Here is a tiny trained network, its code and every weight. The questions are about switching its units off for an input and a class, where a switched-off unit gives its printed mean instead of its output.

import numpy as np


def w(rows, s, z=0):
    codes = np.array(rows[::2]) - 128.0
    scale = np.full(codes.shape[1], s)
    scale[-1] = z or s
    return codes * scale


def f(y):
    return np.maximum(y, 0)


def log_softmax(a):
    a = a - a.max(-1, keepdims=True)
    return a - np.log(np.exp(a).sum(-1, keepdims=True))


def net(x, mask):
    res = np.array(x, float).reshape(1, 7) / 4 @ E
    y = f(res @ A[0][:, :-1].T + A[0][:, -1])
    res = res + np.where(mask, y, B[0][:, -1]) @ B[0][:, :-1]
    return log_softmax(res[-1] @ U[:, :-1].T + U[:, -1])


A, B = {}, {}
E = w([
[132,138,117,138,134,134,116],'x0',
[122,86,166,158,6,169,62],'x1',
[29,155,145,169,136,195,160],'x2',
[138,128,121,133,126,138,137],'x3',
[140,134,122,138,129,138,133],'x4',
[117,72,117,248,156,66,141],'x5',
[119,130,138,124,127,117,122],'x6',
],0.02)
A[0] = w([
[169,145,148,96,126,120,117,124],'neuron 1',
[118,115,110,166,192,77,163,124],'neuron 2',
[156,142,135,71,65,184,79,161],'neuron 3',
[121,75,134,209,64,109,97,59],'neuron 4',
[94,161,166,124,97,203,130,136],'neuron 5',
[121,197,104,40,173,130,168,203],'neuron 6',
[254,124,130,104,113,48,89,247],'neuron 7',
[81,155,88,163,122,106,154,147],'neuron 8',
[166,114,108,141,153,75,138,133],'neuron 9',
[120,67,134,157,134,134,129,131],'neuron 10',
],0.017,0.015)
B[0] = w([
[143,111,132,86,116,116,89,164],'neuron 1',
[103,73,119,211,101,89,215,197],'neuron 2',
[101,101,91,93,70,126,30,220],'neuron 3',
[190,163,188,47,221,199,49,204],'neuron 4',
[52,168,120,141,106,164,103,194],'neuron 5',
[191,180,163,102,251,187,102,234],'neuron 6',
[182,54,91,28,130,76,104,253],'neuron 7',
[89,166,182,189,176,81,160,168],'neuron 8',
[175,106,88,155,189,76,145,179],'neuron 9',
[148,170,168,115,176,132,159,164],'neuron 10',
],0.013,0.037)
U = w([
[216,117,141,108,162,128,100,253],'0',
[113,185,189,156,170,197,124,227],'1',
[143,87,107,105,8,115,72,15],'2',
[43,152,149,148,16,188,103,117],'3',
[144,55,95,156,141,37,181,46],'4',
[76,145,140,216,129,99,211,43],'5',
],0.015,0.0028)

Each question gives the input, the list of numbers given to net, and the class t.
The units are the neurons (one row each of A and B). Each row of codes is followed by its name. A weight is (code - 128) times the scale printed after its matrix; where a second scale follows, it is the last column's (A, B and U).
mask holds one flag per neuron, in row order. A switched-off neuron (its flag False) gives its mean, the last column of its row in B, instead of its output. The means were averaged over made-up inputs and are rounded, as every weight is.
A unit's drop is (log p(t) with every unit on - log p(t) with that unit switched off) / (log p(t) with every unit on - log p(t) with every unit switched off).
The circuit of an input: a set's keep is (log p(t) with only the set's units on - log p(t) with every unit switched off) / (log p(t) with every unit on - log p(t) with every unit switched off). Starting from all 10 units, units are removed one at a time, each time the one whose removal leaves the highest keep (on an exact tie, the one counted first), for as long as the keep stays at least 0.8.
units of the circuit, in order: the units of the circuit, biggest drop first
most important unit: the unit with the biggest drop
k most important neurons: the k neurons with the biggest drops, biggest first
drop of u: that unit's drop, to one decimal
input [1,3,0,5,0,0,-3], class 2: units of the circuit, in order => [neuron 6]
input [4,1,-5,0,0,-4,3], class 2: units of the circuit, in order => [neuron 3; neuron 4]
input [7,0,-5,-3,7,1,7], class 4: units of the circuit, in order => [neuron 6; neuron 4]
input [1,7,3,-3,3,2,4], class 1: 2 most important neurons => [neuron 4; neuron 7]
input [0,7,-3,-8,1,0,0], class 2: 2 most important neurons => [neuron 6; neuron 3]
input [-1,0,2,5,0,8,-4], class 5: 3 most important neurons => [neuron 2; neuron 7; neuron 6]
input [-5,-1,4,-4,6,1,-1], class 5: 3 most important neurons => [neuron 4; neuron 6; neuron 7]
input [-7,-4,3,-5,0,0,4], class 1: 2 most important neurons => [neuron 7; neuron 6]
input [0,8,2,2,6,-1,-3], class 3: 2 most important neurons => [neuron 7; neuron 6]
input [-6,-4,-3,-2,2,1,2], class 4: 2 most important neurons => [neuron 4; neuron 2]
input [8,0,8,5,-3,8,5], class 5: 3 most important neurons => [neuron 2; neuron 6; neuron 8]
input [-7,-7,1,7,0,8,5], class 5: 2 most important neurons => [neuron 7; neuron 8]
input [-7,-7,8,6,-5,2,-4], class 5: 2 most important neurons => [neuron 2; neuron 4]
input [-7,-2,1,-6,1,6,-8], class 5: most important unit => neuron 7
input [8,5,2,5,-5,-7,0], class 3: 2 most important neurons => [neuron 7; neuron 5]
input [-5,7,0,-4,6,-3,7], class 2: drop of neuron 3 => 0.2
input [0,-1,-7,-3,-5,7,-8], class 4: drop of neuron 2 => 0.1
input [-3,0,1,-3,6,8,6], class 5: drop of neuron 7 => 0.5
input [7,7,2,0,-1,3,4], class 1: 2 most important neurons => [neuron 7; neuron 4]
input [-4,-1,7,2,1,-7,-5], class 1: most important unit => neuron 6
